Below is a small trained network, with its code and all its weights. Each question gives an input and a class and asks what happens when units are switched off, that is, made to give their printed mean instead of their output.

import numpy as np


def w(rows, s, z=0):
    codes = np.array(rows[::2]) - 128.0
    scale = np.full(codes.shape[1], s)
    scale[-1] = z or s
    return codes * scale


def norm(h):
    return h / np.sqrt((h * h).mean(-1, keepdims=True) + 1e-5)


def f(y):
    return np.maximum(y, 0)


def log_softmax(a):
    a = a - a.max(-1, keepdims=True)
    return a - np.log(np.exp(a).sum(-1, keepdims=True))


def net(x, mask):
    res = np.array(x, float).reshape(1, 8) / 4 @ E
    u = 0
    for l in range(2):
        y = f(norm(res) @ A[l][:, :-1].T + A[l][:, -1])
        res = res + np.where(mask[u : u + 15], y, B[l][:, -1]) @ B[l][:, :-1]
        u += 15
    return log_softmax(norm(res)[-1] @ U[:, :-1].T + U[:, -1])


A, B = {}, {}
E = w([
[5,69,108,42,211,59],'x0',
[173,168,28,113,156,79],'x1',
[89,169,148,223,148,74],'x2',
[126,126,128,125,127,130],'x3',
[151,97,165,116,60,34],'x4',
[132,127,127,128,130,127],'x5',
[47,109,41,188,24,129],'x6',
[129,129,129,123,126,126],'x7',
],0.003)
A[0] = w([
[124,181,57,136,181,178,128],'L0N0',
[74,119,50,129,44,174,2],'L0N1',
[185,72,121,44,66,138,87],'L0N2',
[73,82,255,131,68,164,140],'L0N3',
[142,67,82,76,98,180,81],'L0N4',
[119,153,169,180,99,41,85],'L0N5',
[156,137,133,184,106,111,110],'L0N6',
[190,150,152,150,111,162,165],'L0N7',
[186,149,67,99,91,23,100],'L0N8',
[137,129,107,166,80,132,80],'L0N9',
[118,111,137,173,166,95,47],'L0N10',
[101,107,95,117,79,140,40],'L0N11',
[103,70,135,107,152,87,54],'L0N12',
[90,133,117,111,169,116,110],'L0N13',
[155,83,158,110,65,49,105],'L0N14',
],0.0076,0.0034)
B[0] = w([
[119,44,149,152,136,180,211],'L0N0',
[174,97,215,131,157,54,207],'L0N1',
[63,198,141,178,186,174,205],'L0N2',
[189,96,3,140,181,124,254],'L0N3',
[87,217,131,204,161,126,191],'L0N4',
[97,157,154,148,178,200,202],'L0N5',
[87,157,98,93,114,150,182],'L0N6',
[82,111,93,53,106,93,222],'L0N7',
[145,57,77,156,163,170,238],'L0N8',
[98,113,124,46,119,113,174],'L0N9',
[104,191,91,113,117,116,146],'L0N10',
[159,142,176,137,143,45,161],'L0N11',
[93,156,97,76,102,188,178],'L0N12',
[118,125,124,101,67,159,190],'L0N13',
[98,104,176,153,128,207,214],'L0N14',
],0.0065,0.0041)
A[1] = w([
[215,186,214,32,209,76,4],'L1N0',
[232,178,148,156,56,201,229],'L1N1',
[70,102,90,202,94,60,83],'L1N2',
[133,84,159,194,20,24,134],'L1N3',
[69,177,95,205,93,70,132],'L1N4',
[192,46,135,68,151,236,161],'L1N5',
[170,151,99,214,46,150,156],'L1N6',
[43,131,111,93,202,192,187],'L1N7',
[84,230,96,198,168,104,83],'L1N8',
[193,216,121,141,43,138,102],'L1N9',
[83,236,208,153,139,160,103],'L1N10',
[167,79,239,136,140,2,132],'L1N11',
[74,124,102,55,83,88,61],'L1N12',
[116,230,71,38,86,141,130],'L1N13',
[74,88,188,144,99,218,103],'L1N14',
],0.0051,0.0024)
B[1] = w([
[162,107,202,151,153,20,140],'L1N0',
[2,79,180,45,180,133,154],'L1N1',
[205,161,167,106,171,99,156],'L1N2',
[200,141,189,130,163,30,144],'L1N3',
[165,153,163,76,169,151,149],'L1N4',
[108,132,114,196,110,65,217],'L1N5',
[129,85,152,76,200,133,146],'L1N6',
[175,146,156,139,51,109,254],'L1N7',
[147,201,103,78,134,188,151],'L1N8',
[57,66,157,73,91,92,135],'L1N9',
[148,180,88,137,110,116,144],'L1N10',
[197,166,84,172,64,65,142],'L1N11',
[149,128,144,46,76,103,139],'L1N12',
[156,161,87,124,58,84,154],'L1N13',
[172,138,161,168,81,111,168],'L1N14',
],0.0059,0.0076)
U = w([
[170,129,227,107,208,35,105],'0',
[122,144,115,136,111,122,255],'1',
[9,108,130,7,81,130,91],'2',
[129,64,39,142,224,167,80],'3',
[105,250,167,115,157,214,76],'4',
[155,148,119,157,93,112,155],'5',
[93,77,194,202,106,182,71],'6',
[157,157,116,150,92,108,131],'7',
],0.011,0.0082)

Each question gives the input, the list of numbers given to net, and the class t.
The units are the neurons (one row each of A and B). Each row of codes is followed by its name. A weight is (code - 128) times the scale printed after its matrix; where a second scale follows, it is the last column's (A, B and U).
mask holds one flag per neuron, layer by layer. A switched-off neuron (its flag False) gives its mean, the last column of its row in B, instead of its output. The means were averaged over made-up inputs and are rounded, as every weight is.
A unit's drop is (log p(t) with every unit on - log p(t) with that unit switched off) / (log p(t) with every unit on - log p(t) with every unit switched off).
The circuit of an input: a set's keep is (log p(t) with only the set's units on - log p(t) with every unit switched off) / (log p(t) with every unit on - log p(t) with every unit switched off). Starting from the 12 units with the biggest drops (on a tie, the unit counted first), units are removed one at a time, each time the one whose removal leaves the highest keep (on an exact tie, the one counted first), for as long as the keep stays at least 0.8.
circuit, biggest first: the units of the circuit, biggest drop first
unit that matters most: the unit with the biggest drop
top k neurons: the k neurons with the biggest drops, biggest first
top k neurons in layer l: the k neurons of layer l with the biggest drops, biggest first
input [-2,-5,1,8,8,-2,-6,-6], class 6: circuit, biggest first -> L0N14
input [-4,0,-2,1,-8,-7,-2,6], class 6: circuit, biggest first -> L0N0, L0N3
input [-6,2,-5,-6,-3,6,-5,-3], class 2: circuit, biggest first -> L1N1, L0N7
input [4,-6,4,8,8,-3,8,8], class 0: circuit, biggest first -> L1N2, L1N3
input [8,5,-3,8,0,-4,-4,-5], class 2: circuit, biggest first -> L0N3, L0N12
input [-8,5,0,7,-7,-6,-4,7], class 2: top 3 neurons -> L1N1, L0N3, L0N8
input [-6,-1,5,1,4,-2,-4,-2], class 2: circuit, biggest first -> L1N1, L0N1, L1N9
input [6,-4,-7,-3,0,1,6,-2], class 4: top 2 neurons -> L0N4, L0N2
input [-7,1,2,-8,8,1,3,1], class 6: circuit, biggest first -> L0N14, L0N5
input [1,-5,-1,2,4,4,5,-2], class 0: top 3 neurons -> L0N1, L0N11, L0N8
input [-4,7,8,1,1,6,-3,-6], class 4: top 2 neurons in layer 1 -> L1N8, L1N5
input [0,8,3,6,3,-6,5,-6], class 3: top 2 neurons -> L0N8, L1N7
input [-1,3,-8,-2,4,-7,-6,-4], class 4: top 3 neurons in layer 0 -> L0N2, L0N4, L0N1
input [-5,0,2,6,-7,-5,-6,4], class 6: unit that matters most -> L0N0
input [3,3,-8,8,-7,8,-8,-7], class 0: top 4 neurons in layer 0 -> L0N3, L0N8, L0N14, L0N5
input [-3,-2,-8,-7,1,-5,-6,-1], class 4: top 2 neurons in layer 0 -> L0N2, L0N4
input [1,-7,-5,0,0,-2,6,3], class 3: top 2 neurons -> L0N3, L1N7
input [8,1,-3,-8,-2,-5,-7,0], class 2: top 3 neurons in layer 0 -> L0N12, L0N1, L0N13
input [-8,-8,-4,-6,-7,-6,-8,-2], class 0: top 2 neurons in layer 0 -> L0N8, L0N14
input [-7,5,-4,-4,3,-7,-2,-3], class 2: circuit, biggest first -> L1N1
input [-6,4,2,-4,6,-3,8,1], class 0: top 2 neurons -> L0N1, L1N3
input [8,0,7,-1,-4,-4,-1,4], class 2: top 2 neurons in layer 0 -> L0N4, L0N2
input [-6,-3,-5,4,-7,1,6,-6], class 6: circuit, biggest first -> L0N1, L1N1
input [-2,4,-1,5,8,7,-7,1], class 6: top 2 neurons -> L0N14, L0N8
input [3,2,-5,-3,-5,6,-5,-2], class 5: top 3 neurons -> L0N1, L0N3, L1N7
input [-7,4,4,6,0,4,5,-4], class 2: top 2 neurons in layer 0 -> L0N6, L0N3
input [5,8,-7,-3,8,1,3,-3], class 3: circuit, biggest first -> L0N8
input [4,5,-2,0,4,3,6,-4], class 0: top 3 neurons -> L0N1, L0N3, L0N11
input [-4,-3,-2,7,6,-3,7,2], class 0: top 2 neurons in layer 0 -> L0N1, L0N11
